Below are the code and all the weights of a small trained network. Each question names an input and a class and asks about switching units off, where a switched-off unit gives its printed mean instead of its output.

import numpy as np


def w(rows, s, z=0):
    codes = np.array(rows[::2]) - 128.0
    scale = np.full(codes.shape[1], s)
    scale[-1] = z or s
    return codes * scale


def f(y):
    return np.maximum(y, 0)


def log_softmax(a):
    a = a - a.max(-1, keepdims=True)
    return a - np.log(np.exp(a).sum(-1, keepdims=True))


def net(x, mask):
    res = np.array(x, float).reshape(1, 5) / 4 @ E
    y = f(res @ A[0][:, :-1].T + A[0][:, -1])
    res = res + np.where(mask, y, B[0][:, -1]) @ B[0][:, :-1]
    return log_softmax(res[-1] @ U[:, :-1].T + U[:, -1])


A, B = {}, {}
E = w([
[190,8,96,140,114,151,114,146,150,142],'x0',
[63,120,142,163,150,109,191,134,199,122],'x1',
[109,134,178,147,138,170,26,115,195,122],'x2',
[112,86,151,80,87,142,139,101,123,34],'x3',
[66,77,166,198,116,174,114,143,62,147],'x4',
],0.012)
A[0] = w([
[159,113,104,124,131,121,221,136,58,133,56],'n1',
[121,111,145,107,115,140,120,121,125,57,54],'n2',
[154,157,122,171,144,131,127,142,128,200,39],'n3',
[191,56,120,149,134,138,115,129,168,144,57],'n4',
[67,70,160,197,124,144,96,135,50,143,51],'n5',
[111,132,161,143,133,153,3,127,199,110,34],'n6',
[152,150,118,168,132,131,107,133,147,219,64],'n7',
[159,51,96,133,117,127,119,138,150,142,39],'n8',
[109,86,151,88,117,144,124,127,113,40,36],'n9',
[170,135,126,101,121,136,70,124,55,136,1],'n10',
[84,85,126,165,130,128,187,135,222,140,25],'n11',
[202,155,109,77,137,105,123,130,213,111,77],'n12',
[193,125,116,110,121,140,62,133,75,126,51],'n13',
[174,144,132,110,114,125,136,123,167,138,116],'n14',
[80,229,143,121,127,127,110,126,96,104,59],'n15',
],0.019,0.004)
B[0] = w([
[156,114,87,116,96,86,204,129,53,169,234],'n1',
[118,72,99,144,139,78,75,135,155,128,183],'n2',
[120,70,92,117,114,73,66,113,162,89,199],'n3',
[147,108,220,97,129,158,73,131,79,134,217],'n4',
[141,213,41,99,133,251,112,127,158,120,239],'n5',
[156,116,84,111,93,71,241,129,39,166,249],'n6',
[112,62,83,136,135,57,60,133,162,119,211],'n7',
[125,128,211,101,128,148,73,117,72,140,205],'n8',
[119,81,85,136,136,52,42,128,178,123,207],'n9',
[85,148,160,155,150,112,197,128,199,109,198],'n10',
[105,170,197,183,151,103,203,129,188,102,227],'n11',
[119,182,42,135,132,241,107,134,140,131,250],'n12',
[109,162,186,187,146,107,187,132,176,108,211],'n13',
[124,159,96,97,119,165,130,118,145,112,182],'n14',
[151,99,254,113,133,177,72,130,88,134,231],'n15',
],0.019,0.018)
U = w([
[160,201,57,126,119,237,96,122,128,144,101],'0',
[200,116,99,139,64,89,200,122,27,210,158],'1',
[174,115,254,119,133,176,53,116,59,156,87],'2',
[95,173,198,239,163,116,192,127,186,104,255],'3',
[136,60,75,152,122,70,34,114,156,122,53],'4',
],0.0088,0.0034)

Each question gives the input, the list of numbers given to net, and the class t.
The units are the neurons (one row each of A and B). Each row of codes is followed by its name. A weight is (code - 128) times the scale printed after its matrix; where a second scale follows, it is the last column's (A, B and U).
mask holds one flag per neuron, in row order. A switched-off neuron (its flag False) gives its mean, the last column of its row in B, instead of its output. The means were averaged over made-up inputs and are rounded, as every weight is.
A unit's drop is (log p(t) with every unit on - log p(t) with that unit switched off) / (log p(t) with every unit on - log p(t) with every unit switched off).
The circuit of an input: a set's keep is (log p(t) with only the set's units on - log p(t) with every unit switched off) / (log p(t) with every unit on - log p(t) with every unit switched off). Starting from the 12 units with the biggest drops (on a tie, the unit counted first), units are removed one at a time, each time the one whose removal leaves the highest keep (on an exact tie, the one counted first), for as long as the keep stays at least 0.8.
units of the circuit, in order: the units of the circuit, biggest drop first
most important unit: the unit with the biggest drop
k most important neurons: the k neurons with the biggest drops, biggest first
drop when u is switched off: that unit's drop, to one decimal
input [3,-4,-4,7,6], class 4: 4 most important neurons -> (n9 n12 n2 n14)
input [0,6,6,3,-7], class 0: most important unit -> n12
input [3,6,-2,7,3], class 4: 2 most important neurons -> (n9 n13)
input [2,-5,-6,7,2], class 4: 3 most important neurons -> (n9 n6 n2)
input [1,8,-4,-4,8], class 0: 3 most important neurons -> (n5 n13 n10)
input [2,-4,7,0,7], class 0: 2 most important neurons -> (n5 n1)
input [0,-8,7,-4,-7], class 3: 4 most important neurons -> (n13 n10 n5 n1)
input [1,4,-7,-3,-7], class 0: 3 most important neurons -> (n12 n6 n14)
input [-1,-8,-6,1,-6], class 3: 2 most important neurons -> (n13 n10)
input [7,-1,1,-5,1], class 2: 2 most important neurons -> (n4 n8)
input [2,1,-7,6,7], class 0: 2 most important neurons -> (n5 n6)
input [-2,-7,-5,-8,-7], class 4: 4 most important neurons -> (n7 n3 n5 n11)
input [-6,5,-6,-4,3], class 1: 2 most important neurons -> (n1 n4)
input [3,-2,5,-7,6], class 4: units of the circuit, in order -> (n7)
input [-1,3,-6,4,7], class 0: drop when n5 is switched off -> 5.8
input [0,0,8,-6,-2], class 1: drop when n6 is switched off -> 3.8
input [-1,-5,-4,-3,-3], class 3: drop when n6 is switched off -> 1.4
